Read these off the table that follows. Indices start at 1.
1) Which number is the entry at row 1, column 1?
2) Which number is the entry just right of 7876?
3) Which number is the entry just left of 6616?
4) Which number is the bottom-right entry?
5) Which number is the top-right entry?
6) Which number is the entry in row 2 and column 1?
7) Which number is the entry directly above the largest entry?
8) Which number is the entry at row 1, column 2?
[[4767, 7278, 3966, 2206, 7876, 3005, 6741, 4467, 6616, 4907, 6116, 5759, 2370],
 [6695, 7280, 6678, 3587, 6128, 4313, 2881, 6270, 4591, 5303, 4750, 8302, 6811]]
1) 4767
2) 3005
3) 4467
4) 6811
5) 2370
6) 6695
7) 5759
8) 7278

m = [869 592 825 807 455 476 437 381 194 572  36]
The entry just left of 572 is 194
Give the third entry.
Answer: 825
The second entry from the right -> 572
The last entry: 36

M = ((1, -72, 44, 9), (0, 22, 36, 16), (1, -28, -58, -50), (2, -11, 30, -38), (-1, 15, -73, -20), (1, 17, -40, -60), (0, 2, 0, 1), (1, -8, 38, 6), (-2, 33, 4, 46), (-1, -30, 4, 38), (2, -30, -23, -64))
Report the entry just left of 44.
-72
Report the entry just right of 44.
9
The entry just left of the largest entry -> 4
Report the entry just right of -40.
-60
Report the entry just left of 30.
-11
Report the entry just left of -28.
1
Report the entry just left of -58.
-28
The minimum: -73
The entry just right of 36 is 16

W = [-35  45 -20   6  14 -41  12  -3  -3 -46  41  57  64]
The first entry from the right is 64
The entry just right of the smallest entry: 41
The first entry: -35
The entry just right of the centre entry -> -3
The 3rd entry from the left is -20

Read these off the table that follows.
1) What is the entry just right of the centre entry?
2) What is the entry just left of 26?
3) What is the entry just right of the smallest entry?
4) What is the entry just left of 37?
5) What is the entry just right of 38?
6) What is the entry just right of 7?
7) What is the 3rd smallest entry?
((-10, 47, 42, 7, 38, -54, 42), (60, 33, -21, 32, 17, -20, 18), (-2, -50, 26, 6, 8, 39, 37))
1) 17
2) -50
3) 42
4) 39
5) -54
6) 38
7) -21

data = -0.698,1.536,-1.764,-1.280,0.014,-0.892,-1.228,-0.740,0.638,-0.412,-1.605
What is the entry just right of 0.014? -0.892
What is the entry just left of -1.280? -1.764
The entry just right of -0.698 -> 1.536
What is the entry just right of the centre entry? -1.228
The entry just left of the largest entry -> -0.698
The entry just left of 0.014 -> -1.280

Questions about the array below.
1) What is the entry just left of -595?
2) What is the entry just right of the largest entry?
[[ 481  504 -640 -648  460  481 -673 -644   67 -676   51 -652 -650  478
  -670 -639]
 [ 528  649  689 -559  753  525  634 -557  838  637   51 -562 -559  495
   662 -552]
 [-211 -462 -627  666 -604 -202 -592  666 -703 -595   51  668  673 -143
  -610  670]
 [ 736  589 -600  667  346  742 -596  663 -159 -599   51  667  676  769
  -609  666]
 [ 716  591 -515  712  425  722 -525  711   -5 -527   51  713  722  755
  -529  717]]
1) -703
2) 637
